Each row is followed by its group and then its class within the group.
13 57 -64 -117 31 35 -184 98 41 123 299 -24 -28 -751 -83 76 -242 21 -5 18 111 -102 178 209 -52 -75 -> [68] [86]
7 20 -81 -92 41 6 -96 105 -8 163 405 -56 -58 -603 -92 105 -151 14 -18 4 91 -51 257 211 -58 -109 -> [68] [78]
-81 103 -103 -78 -4 40 -159 -140 -70 -8 -147 -235 70 -417 -131 47 -402 149 -52 71 35 -119 -18 131 -47 -71 -> [64] [90]
44 42 -68 -91 39 3 -166 218 73 143 317 11 -48 -652 -112 89 -169 -13 10 -20 99 -122 233 230 -45 -106 -> [68] [86]
8 59 -61 -105 36 32 -157 119 1 149 399 -38 25 -735 -114 85 -171 26 -10 -32 104 -93 183 260 -35 -182 -> [64] [90]
1 -21 4 -55 41 29 -67 169 85 183 391 -10 -74 -443 -126 44 -92 -38 -1 -24 83 -141 142 115 -10 -158 -> [64] [76]
-4 89 -69 -115 2 32 -161 167 49 84 304 32 54 -751 -66 38 -119 2 6 19 70 -111 163 189 -49 8 -> [67] [89]
-51 83 -115 -129 61 74 -138 -102 -89 -111 -322 -298 100 -362 -99 48 -456 146 -38 27 30 -122 14 211 -71 -44 -> [68] [86]
-15 75 -70 -145 18 49 -131 14 -72 77 117 -124 44 -703 -118 74 -227 37 -40 13 65 -56 180 221 -63 -45 -> [68] [86]
-11 38 -106 -142 4 56 -226 101 -50 68 239 -81 75 -751 -76 64 -192 19 -9 29 75 -140 185 246 -71 54 -> [67] [89]
-44 101 -112 -83 20 62 -175 -16 35 12 -5 -140 96 -751 -64 9 -270 87 -14 19 48 -134 31 84 -53 17 -> [67] [89]
3 53 -82 -94 39 -35 -154 72 -66 69 118 -100 -4 -411 -83 28 -233 31 -16 -13 50 -71 171 197 -52 -59 -> [68] [86]
48 54 -41 -59 15 -19 -114 145 99 76 89 11 13 -557 -75 28 -89 6 35 -9 21 -122 149 150 -35 -16 -> [67] [89]
2 4 -57 -79 27 29 -165 125 17 125 330 19 13 -628 -118 66 -189 8 -12 -25 81 -104 159 263 -35 -92 -> [64] [90]
-10 79 -122 -110 59 2 -180 2 -50 7 -30 -194 53 -541 -118 86 -388 85 -53 -67 52 -104 154 229 -81 -45 -> [68] [86]
-33 115 -122 -83 43 43 -119 -83 -53 68 79 -209 1 -730 -103 84 -329 86 -21 34 63 -99 157 163 -78 -55 -> [68] [78]
30 60 -26 -58 100 12 -35 47 -26 -139 -213 -209 -5 23 -119 6 -238 64 11 16 3 -114 136 156 -37 -90 -> [68] [78]
-100 28 -67 -96 76 51 -167 -42 -72 -29 -57 -208 90 -495 -131 63 -367 123 -18 1 65 -126 38 189 -41 -70 -> [64] [90]
90 36 -33 -84 16 -22 -172 303 104 171 439 87 -36 -749 -85 58 18 -111 43 -25 77 -101 284 217 -24 -58 -> [67] [91]
-77 21 -124 -102 31 56 -148 -90 -61 92 289 -114 55 -751 -124 35 -281 67 -31 50 96 -80 36 172 -41 -53 -> [64] [76]
6 55 -60 -112 71 -10 -101 61 -41 67 132 -112 5 -501 -114 73 -248 60 -16 21 56 -86 191 185 -51 -57 -> [68] [78]
-32 -135 -94 -111 59 37 -130 -11 -70 17 100 -78 63 -625 -69 94 -252 66 -54 25 26 -48 132 227 -64 -4 -> [68] [86]
-59 26 -90 -119 49 56 -178 2 -93 115 339 -56 64 -751 -132 108 -251 33 -44 -9 127 -61 116 228 -48 -28 -> [64] [90]

Each row is followed by its group and then its class within the group.
2 26 -13 -12 -33 8 21 -80 0 -8 -6 -37 22 16 -51 30 -13 12 17 0 31 15 21 7 -14 17 -> S [66]
-44 15 4 18 14 -16 17 -8 31 56 19 3 -28 11 31 -21 7 -8 8 10 2 -20 -7 9 11 -25 -> X [49]
-17 39 -5 41 43 -8 14 -19 0 -15 -8 -29 -40 31 118 -33 -13 -5 6 28 29 -24 -10 19 -19 -54 -> X [74]
-33 -25 7 29 -12 -3 37 -19 -8 3 32 -41 48 -6 -46 26 13 -1 20 22 28 -1 -4 -3 -2 7 -> Y [54]
-83 12 28 41 30 12 26 -28 18 -40 13 -58 -36 23 53 -17 -29 -4 17 24 61 -38 -22 12 -28 -43 -> X [74]
-7 -13 -1 -17 -15 16 33 5 9 -8 -20 -40 31 18 -53 19 -12 71 31 7 17 11 -7 15 -23 14 -> S [66]
-11 27 -14 21 12 -1 20 -27 31 -11 -2 -21 -67 38 48 -16 -6 -1 4 23 5 -6 -2 2 -29 -92 -> X [74]
22 -21 -4 -8 -10 18 42 -21 -4 3 18 -10 20 33 -49 47 4 5 14 18 -1 17 4 -8 12 8 -> S [66]
-100 -12 26 15 -43 40 49 -17 -9 -4 38 -40 48 -31 -133 44 -7 -3 0 13 26 -16 14 -5 42 3 -> Y [72]
13 8 -5 -6 -30 30 43 -36 10 -32 28 -40 10 -91 -47 37 -22 23 23 24 -15 29 -17 -3 -12 5 -> S [51]
-29 36 5 43 4 -17 6 -12 25 0 11 -25 12 16 47 -15 0 13 7 15 44 -16 0 30 -29 -56 -> X [71]
-36 -8 15 24 -2 24 18 -18 1 -3 25 -56 24 8 -40 17 13 -13 9 9 45 1 -7 11 13 -8 -> Y [54]
-26 -21 12 15 -20 29 23 -25 9 -4 17 -40 26 11 -70 32 18 13 20 6 -2 2 1 -9 -15 16 -> S [60]
37 14 -4 -28 21 8 -8 -30 -16 -4 7 -29 34 15 -45 31 -18 33 12 13 36 -8 -9 -1 -26 20 -> S [51]
-35 50 -19 18 39 3 13 -19 18 -17 15 -24 -28 20 108 -35 21 -6 3 11 25 -34 -8 7 -2 -47 -> X [49]
-44 -10 -14 28 -17 36 23 32 -16 8 27 -63 23 2 -64 49 -7 -6 8 -17 30 4 18 -1 -13 24 -> Y [72]
-100 16 2 46 21 23 -6 -14 16 -27 32 -26 -53 29 53 -14 7 -4 34 17 33 -17 -14 -8 -37 -73 -> X [74]
-14 -13 -3 -19 -10 33 18 -46 -14 -35 16 -50 35 5 -65 59 -7 11 26 46 1 28 -25 -2 -38 38 -> S [51]
29 86 17 15 18 -8 27 -11 35 23 -16 7 -33 -11 90 -41 -32 -19 -5 -16 -30 -13 31 6 6 -18 -> X [71]
-55 52 2 22 41 11 5 -31 25 -47 6 -48 -34 18 56 4 -32 -25 24 17 67 -13 -36 20 -33 -27 -> X [74]
-44 -90 15 19 -6 18 6 -32 -15 -6 22 -52 40 -21 -52 21 3 -23 11 -2 54 5 -16 -4 -5 3 -> Y [54]
-27 1 13 10 0 1 13 -23 -5 -4 7 -36 21 -33 24 -62 -6 -12 4 12 38 -13 -14 10 25 6 -> Y [54]
-69 -28 9 16 -52 17 -3 -27 42 10 25 -31 35 -35 -64 16 22 -19 18 15 52 2 -28 0 12 17 -> Y [54]
-51 44 3 28 15 9 4 -14 41 -29 5 -8 -31 25 50 1 -14 -4 -1 27 -33 -27 23 -12 -17 -30 -> X [74]
-28 -52 18 26 -29 17 10 -28 -16 -4 17 -29 38 -23 -23 28 18 -3 11 -3 -2 -4 -5 -3 8 12 -> Y [54]
-52 12 11 6 -36 21 18 -20 -11 -9 31 -41 26 -1 -66 27 -23 36 11 3 54 -15 4 179 2 -6 -> Y [72]
-50 22 5 21 34 31 17 14 49 1 22 -32 -28 -2 54 -15 10 -17 7 14 28 -19 17 1 12 -35 -> X [49]
-3 68 -7 11 18 1 60 -21 21 -6 6 -9 112 0 50 -11 3 -33 -2 3 13 -8 7 25 -25 -26 -> X [71]
-44 -21 9 5 -2 -10 -10 -1 0 1 15 -60 38 -7 -60 19 -6 52 12 16 8 -7 11 5 27 -22 -> Y [54]
-74 -20 25 16 -30 39 17 17 -3 -39 -17 -29 41 -35 -71 -25 -20 -8 -3 13 59 1 -34 -7 -31 24 -> Y [72]
-12 -6 5 -7 -17 14 16 -20 -2 22 12 -34 19 7 -42 28 -4 16 29 4 31 23 -24 10 -24 13 -> S [66]
-36 -62 15 21 -29 26 59 -29 11 11 36 -42 -7 21 -61 28 19 -16 14 10 15 10 -19 -20 4 -8 -> Y [54]
-28 73 27 10 20 10 21 29 35 -6 12 -30 1 25 51 -49 -21 -25 -13 17 16 -20 -2 1 13 -40 -> X [49]

Each row is followed by its group and then its class within the group.
13 -60 -51 -30 -24 18 -17 55 20 -50 -29 108 20 79 -51 -9 84 -55 -22 37 -91 -57 -35 -72 6 46 -> T V
7 -84 -38 -5 -7 36 -19 21 14 -70 3 104 27 56 -36 32 -37 6 -23 70 -157 -133 -68 -38 36 -50 -> T P
-35 -39 -9 -72 -16 -2 -16 6 66 -11 43 96 -94 49 -94 -1 45 6 -6 91 -19 -39 -33 4 57 -24 -> E U
43 -73 -13 -47 37 -24 1 50 -27 -40 -31 64 -1 63 16 10 12 -38 -7 -8 -68 -33 -6 -27 -24 -9 -> T Z
-27 -11 -54 44 -59 -7 -11 0 10 3 250 9 -68 26 30 39 105 -52 2 81 11 71 -40 10 75 -44 -> G K
-53 -36 -41 14 -41 -3 -27 14 25 -52 -32 141 59 100 -29 20 30 -26 -38 69 -71 10 -22 48 110 -13 -> G D
16 19 2 -35 -23 42 -6 36 52 39 -48 -29 54 56 37 7 84 35 13 19 -36 -13 19 -26 -19 2 -> E Q
35 -76 -28 -24 -11 -17 -18 24 8 -61 -48 78 119 93 -16 -12 48 -79 -12 20 -144 -22 -62 -12 8 -1 -> T Z
13 -68 7 -63 4 -16 22 21 29 -23 7 93 -87 -17 -58 19 65 -56 -12 30 21 19 -33 24 34 45 -> E Q
-31 -152 15 -11 -34 1 -11 6 70 -11 24 107 46 23 -46 -1 19 -28 -12 42 -81 -42 -21 53 11 -33 -> E U
22 -26 -49 -88 26 17 -1 -8 9 -53 46 51 58 -69 86 1 44 -74 0 79 76 70 -41 26 105 -31 -> W L
